.46,-.16,.29,-.17,-.51,.39,-.13,.19,.04,-.27,-.01,.28
-.36,-.17,.02,-.09,.43,-.42,.38,.09,-.21,.37,-.36,-.27
-.09,-.44,.04,-.12,-.44,-.14,.28,-.24,-.34,.33,.21,.47
-.18,.34,-.29,.49,-.22,-.36,.50,-.34,-.31,-.32,.11,.23
-.25,.45,-.35,.14,.01,.39,-.42,-.39,.22,-.33,.45,.33
.34,-.01,.37,-.48,.27,.32,-.25,.41,.28,-.07,-.24,-.33
:
-.16,.29,-.17,-.51,.39,-.13,.19,.04,-.27,-.01,.28,.46
-.17,.02,-.09,.43,-.42,.38,.09,-.21,.37,-.36,-.27,-.36
-.44,.04,-.12,-.44,-.14,.28,-.24,-.34,.33,.21,.47,-.09
.34,-.29,.49,-.22,-.36,.50,-.34,-.31,-.32,.11,.23,-.18
.45,-.35,.14,.01,.39,-.42,-.39,.22,-.33,.45,.33,-.25
-.01,.37,-.48,.27,.32,-.25,.41,.28,-.07,-.24,-.33,.34

.00,.00,.01,.40
-.04,.10,.00,.21
.06,-.10,-.01,.00
.06,-.01,.03,.12
-.01,.10,.02,-.20
.03,.00,.03,-.20
-.05,-.08,.03,.26
.00,-.44,-.01,.37
.05,.00,-.01,.27
-.04,-.44,.01,.40
.01,.10,.01,.27
-.05,-.24,-.01,.21
:
.00,.01,.40,.00
.10,.00,.21,-.04
-.10,-.01,.00,.06
-.01,.03,.12,.06
.10,.02,-.20,-.01
.00,.03,-.20,.03
-.08,.03,.26,-.05
-.44,-.01,.37,.00
.00,-.01,.27,.05
-.44,.01,.40,-.04
.10,.01,.27,.01
-.24,-.01,.21,-.05

.07,.23,-.15,.22,.07,.13,.53,-.11,.23,.27
.13,-.21,-.20,-.42,-.39,.41,-.26,-.18,.24,.20
-.06,-.04,.15,.04,.00,.40,.53,-.01,-.28,.11
-.01,.32,.26,-.46,.12,.41,.20,.03,-.30,-.34
.13,.15,.08,-.07,.22,-.30,-.26,.39,.39,-.34
-.04,-.14,-.20,.34,-.22,-.15,.28,.21,.15,.07
-.06,-.21,.04,.33,-.39,-.10,-.22,.39,.39,.14
.08,-.14,.26,.34,-.24,-.30,-.26,.14,-.30,.12
.07,.32,-.12,-.46,.22,-.04,.48,-.18,-.06,.27
:
.23,-.15,.22,.07,.13,.53,-.11,.23,.27,.07
-.21,-.20,-.42,-.39,.41,-.26,-.18,.24,.20,.13
-.04,.15,.04,.00,.40,.53,-.01,-.28,.11,-.06
.32,.26,-.46,.12,.41,.20,.03,-.30,-.34,-.01
.15,.08,-.07,.22,-.30,-.26,.39,.39,-.34,.13
-.14,-.20,.34,-.22,-.15,.28,.21,.15,.07,-.04
-.21,.04,.33,-.39,-.10,-.22,.39,.39,.14,-.06
-.14,.26,.34,-.24,-.30,-.26,.14,-.30,.12,.08
.32,-.12,-.46,.22,-.04,.48,-.18,-.06,.27,.07

.58,-.01,.02
-.27,.10,.03
-.03,.15,.11
.58,.15,.13
.55,-.03,.05
.17,-.08,.02
.03,-.04,-.03
.03,.23,.11
-.19,-.07,.03
:
-.01,.02,.58
.10,.03,-.27
.15,.11,-.03
.15,.13,.58
-.03,.05,.55
-.08,.02,.17
-.04,-.03,.03
.23,.11,.03
-.07,.03,-.19

.19,-.15,-.52,.41,-.47
-.08,.16,.21,.05,.23
-.12,.35,-.36,.54,-.02
.57,-.23,.24,.15,.03
-.01,.14,.36,-.18,.13
.12,-.33,.05,-.49,-.23
-.04,.41,-.06,-.08,.22
.41,.24,-.25,.43,.46
-.14,.24,-.12,-.07,.51
-.07,.24,-.04,.39,.19
:
-.15,-.52,.41,-.47,.19
.16,.21,.05,.23,-.08
.35,-.36,.54,-.02,-.12
-.23,.24,.15,.03,.57
.14,.36,-.18,.13,-.01
-.33,.05,-.49,-.23,.12
.41,-.06,-.08,.22,-.04
.24,-.25,.43,.46,.41
.24,-.12,-.07,.51,-.14
.24,-.04,.39,.19,-.07

-.39,-.11,.14,.55,.26
-.02,.09,.14,.08,.07
-.11,-.19,-.23,-.01,-.05
.13,-.10,-.28,-.33,-.18
.05,.00,-.07,-.13,-.06
:
-.11,.14,.55,.26,-.39
.09,.14,.08,.07,-.02
-.19,-.23,-.01,-.05,-.11
-.10,-.28,-.33,-.18,.13
.00,-.07,-.13,-.06,.05

.50,.08,-.20,.20,.13,-.19,.04,.01,.08,-.17,.04,.03,-.01,-.13,-.17,.02
-.36,.26,-.05,.13,.29,.10,.19,.00,-.22,-.24,.13,.20,-.13,-.03,-.03,-.03
-.29,.01,.11,-.15,-.09,.02,.03,-.02,-.20,.09,.04,.16,-.11,.03,.05,-.01
.43,.32,.16,-.05,-.18,.01,-.33,.00,-.08,.12,-.13,.17,-.20,-.31,-.02,.01
:
.08,-.20,.20,.13,-.19,.04,.01,.08,-.17,.04,.03,-.01,-.13,-.17,.02,.50
.26,-.05,.13,.29,.10,.19,.00,-.22,-.24,.13,.20,-.13,-.03,-.03,-.03,-.36
.01,.11,-.15,-.09,.02,.03,-.02,-.20,.09,.04,.16,-.11,.03,.05,-.01,-.29
.32,.16,-.05,-.18,.01,-.33,.00,-.08,.12,-.13,.17,-.20,-.31,-.02,.01,.43
---
.43,.39
-.28,.06
-.32,-.57
:
.43,.39
-.28,.06

-.30,.57,-.08,-.37
.33,.56,-.10,.02
-.15,.42,-.13,.22
.25,.32,-.14,-.03
:
-.30,.57
.33,.56

-.17,.00,.33
-.28,.44,-.16
-.39,.25,-.37
-.23,.32,-.42
-.20,-.13,.17
:
-.17,.00
-.28,.44

-.01,.06
-.10,-.36
-.51,.09
-.21,.02
:
-.01,.06
-.10,-.36

.21,.24
-.05,.13
.45,-.02
-.10,.50
-.19,.29
:
.21,.24
-.05,.13

.23,-.16
.12,.21
.22,.49
-.23,-.39
-.34,.11
:
.23,-.16
.12,.21
---
.08,-.53,-.08,.53
.32,-.29,.27,-.22
.17,-.04,-.09,.22
:
.08,-.53
.32,-.29
.17,-.04

.16,.07
-.39,-.52
-.22,.32
-.33,-.36
:
.16,.07
-.39,-.52
-.22,.32

-.55,.59
.12,.07
.36,.16
-.15,-.03
:
-.55,.59
.12,.07
.36,.16

.27,.15,.23
.58,.28,-.06
-.16,.27,.39
:
.27,.15
.58,.28
-.16,.27

.06,-.03,.04,.26
-.44,.15,.39,-.29
.26,-.11,-.25,-.19
:
.06,-.03
-.44,.15
.26,-.11

.23,-.50,-.38,-.01,-.30
-.06,-.14,.01,.44,-.35
.24,-.55,-.13,.03,-.28
-.02,-.13,-.27,.45,-.33
-.17,-.27,-.04,.45,-.20
:
.23,-.50
-.06,-.14
.24,-.55
---
.03,-.09,-.02
.38,.17,-.26
.08,-.05,.00
-.30,-.07,-.14
-.26,.61,.03
:
-.02,.17,.08

.06,-.01,-.14,.04,.17
.00,.06,-.14,-.03,.11
.01,.12,-.32,-.04,-.11
-.01,-.09,-.10,-.02,-.28
-.04,.03,.04,-.01,.53
:
.17,-.03,-.32,-.09,-.04

-.02,-.28,.27,-.31
-.02,.17,-.56,-.13
:
-.31,-.56

.01,.37,-.36
.02,-.09,.10
.05,.56,-.26
:
-.36,-.09,.05

.34,.32
.15,.46
.17,.48
:
.32,.15

-.05,.41
.45,-.04
-.32,-.24
-.11,.38
.38,-.23
:
.41,.45
---
.39,.41,-.27,-.32,-.26
.23,-.02,-.24,.23,-.15
.07,-.15,.05,.27,.24
-.41,.23,.10,-.32,.26
.08,-.17,-.22,.20,.12
-.30,-.23,.28,-.15,-.35
.25,.11,-.37,-.39,.26
.18,-.35,-.13,.28,.05
.21,-.11,-.36,.16,.51
-.15,-.06,.33,-.42,.23
-.39,.43,-.16,.34,.02
:
-.39,.43,-.16,.34,.02
.39,.41,-.27,-.32,-.26
-.41,.23,.10,-.32,.26
.25,.11,-.37,-.39,.26
.23,-.02,-.24,.23,-.15
-.15,-.06,.33,-.42,.23
.21,-.11,-.36,.16,.51
.07,-.15,.05,.27,.24
.08,-.17,-.22,.20,.12
-.30,-.23,.28,-.15,-.35
.18,-.35,-.13,.28,.05

-.01,.23,-.19,.00,-.34
.01,.56,-.29,.25,-.26
:
.01,.56,-.29,.25,-.26
-.01,.23,-.19,.00,-.34

-.22,.28,.23,.26
-.08,.14,.00,.02
-.21,.26,.40,.43
-.26,.33,.17,.22
-.25,.30,.26,.30
.08,-.05,.07,-.05
-.17,.24,.21,.35
:
-.26,.33,.17,.22
-.25,.30,.26,.30
-.22,.28,.23,.26
-.21,.26,.40,.43
-.17,.24,.21,.35
-.08,.14,.00,.02
.08,-.05,.07,-.05

.16,-.58,.02,.39,-.21,.06,.06
.08,-.31,-.07,.35,-.29,.02,.00
:
.08,-.31,-.07,.35,-.29,.02,.00
.16,-.58,.02,.39,-.21,.06,.06

-.51,.20,-.14,.05,-.23,.35,.14,.19,-.30
.04,-.24,.58,.28,-.31,.25,-.11,-.02,-.21
-.18,.12,.02,-.24,-.40,.31,.12,.21,-.35
.03,.11,.18,-.38,-.18,.12,.19,-.01,-.24
:
-.51,.20,-.14,.05,-.23,.35,.14,.19,-.30
-.18,.12,.02,-.24,-.40,.31,.12,.21,-.35
.03,.11,.18,-.38,-.18,.12,.19,-.01,-.24
.04,-.24,.58,.28,-.31,.25,-.11,-.02,-.21

-.21,-.21,.39,.34,-.48,.22
-.18,-.15,.14,-.10,-.28,.14
-.02,-.24,-.21,-.03,.07,.02
.27,.04,.09,.37,.37,-.31
-.12,-.05,-.19,-.11,-.02,-.04
-.03,.03,-.13,-.25,.09,.02
-.12,.55,.50,-.15,.18,-.09
.20,.11,-.17,-.01,.36,-.43
:
-.12,.55,.50,-.15,.18,-.09
.20,.11,-.17,-.01,.36,-.43
.27,.04,.09,.37,.37,-.31
-.03,.03,-.13,-.25,.09,.02
-.12,-.05,-.19,-.11,-.02,-.04
-.18,-.15,.14,-.10,-.28,.14
-.21,-.21,.39,.34,-.48,.22
-.02,-.24,-.21,-.03,.07,.02
